Below is a small trained network, with its code and all its weights. Each question gives an input and a class and asks what happens when units are switched off, that is, made to give their printed mean instead of their output.

import numpy as np


def w(rows, s, z=0):
    codes = np.array(rows[::2]) - 128.0
    scale = np.full(codes.shape[1], s)
    scale[-1] = z or s
    return codes * scale


def f(y):
    return y / 2 * (1 + np.tanh(0.7978845608 * (y + 0.044715 * y**3)))


def log_softmax(a):
    a = a - a.max(-1, keepdims=True)
    return a - np.log(np.exp(a).sum(-1, keepdims=True))


def net(x, mask):
    res = np.array(x, float).reshape(1, 6) / 4 @ E
    y = f(res @ A[0][:, :-1].T + A[0][:, -1])
    res = res + np.where(mask, y, B[0][:, -1]) @ B[0][:, :-1]
    return log_softmax(res[-1] @ U[:, :-1].T + U[:, -1])


A, B = {}, {}
E = w([
[127,119,131,123],'x0',
[244,104,19,125],'x1',
[180,37,223,255],'x2',
[129,121,129,122],'x3',
[39,60,64,166],'x4',
[131,142,126,138],'x5',
],0.0095)
A[0] = w([
[3,237,111,154,221],'N0',
[223,64,206,163,92],'N1',
[49,147,200,72,153],'N2',
[106,180,221,102,191],'N3',
[82,114,213,198,162],'N4',
[107,107,183,201,48],'N5',
[85,68,153,225,98],'N6',
[133,173,208,147,161],'N7',
[58,121,168,170,52],'N8',
[47,113,168,225,94],'N9',
[160,221,143,22,220],'N10',
[49,134,78,62,187],'N11',
[52,110,88,81,59],'N12',
[111,218,45,31,252],'N13',
[213,117,196,90,159],'N14',
[126,196,245,86,101],'N15',
],0.011,0.0045)
B[0] = w([
[62,178,180,94,212],'N0',
[211,175,41,221,199],'N1',
[37,159,130,153,190],'N2',
[37,43,97,130,185],'N3',
[221,81,169,93,195],'N4',
[245,129,155,66,168],'N5',
[204,80,195,109,186],'N6',
[192,56,35,127,170],'N7',
[164,177,183,90,160],'N8',
[172,127,248,116,185],'N9',
[187,72,160,38,223],'N10',
[61,188,92,130,201],'N11',
[48,223,129,154,165],'N12',
[38,112,151,2,255],'N13',
[159,187,43,95,177],'N14',
[60,41,13,209,184],'N15',
],0.0082,0.016)
U = w([
[61,100,93,81,253],'0',
[183,119,185,10,71],'1',
[149,26,138,215,186],'2',
[187,171,106,150,36],'3',
[56,196,185,127,28],'4',
],0.013,0.0064)

Each question gives the input, the list of numbers given to net, and the class t.
The units are the neurons (one row each of A and B). Each row of codes is followed by its name. A weight is (code - 128) times the scale printed after its matrix; where a second scale follows, it is the last column's (A, B and U).
mask holds one flag per neuron, in row order. A switched-off neuron (its flag False) gives its mean, the last column of its row in B, instead of its output. The means were averaged over made-up inputs and are rounded, as every weight is.
A unit's drop is (log p(t) with every unit on - log p(t) with that unit switched off) / (log p(t) with every unit on - log p(t) with every unit switched off).
The circuit of an input: a set's keep is (log p(t) with only the set's units on - log p(t) with every unit switched off) / (log p(t) with every unit on - log p(t) with every unit switched off). Starting from the 12 units with the biggest drops (on a tie, the unit counted first), units are removed one at a time, each time the one whose removal leaves the highest keep (on an exact tie, the one counted first), for as long as the keep stays at least 0.8.
units of the circuit, in order: the units of the circuit, biggest drop first
top k neurons: the k neurons with the biggest drops, biggest first
drop of u: that unit's drop, to one decimal
input [-2,-1,-7,4,5,-6], class 4: units of the circuit, in order -> (N12 N0)
input [-1,0,7,-6,7,1], class 1: top neuron -> (N5)
input [-6,0,1,-3,5,8], class 1: top 2 neurons -> (N15 N1)
input [2,0,-7,1,-3,7], class 0: units of the circuit, in order -> (N4 N9)
input [6,6,8,-2,0,-1], class 3: top 2 neurons -> (N1 N14)
input [1,2,3,-5,4,-6], class 2: top 2 neurons -> (N13 N10)
input [-4,-8,7,6,2,-6], class 1: top 2 neurons -> (N5 N8)
input [-8,1,8,-8,-8,-1], class 3: top 3 neurons -> (N14 N1 N5)
input [2,2,7,-7,0,6], class 3: top 2 neurons -> (N1 N15)
input [8,2,7,-1,-7,-6], class 3: top 2 neurons -> (N14 N1)
input [-4,-1,0,0,3,-5], class 4: drop of N3 -> 0.1
input [-8,2,2,2,5,-5], class 2: drop of N9 -> 0.0
input [5,-2,8,5,-6,4], class 2: drop of N15 -> 0.1
input [8,-7,-5,-3,2,1], class 4: units of the circuit, in order -> (N0)
input [1,-1,7,8,8,3], class 1: drop of N5 -> 0.1
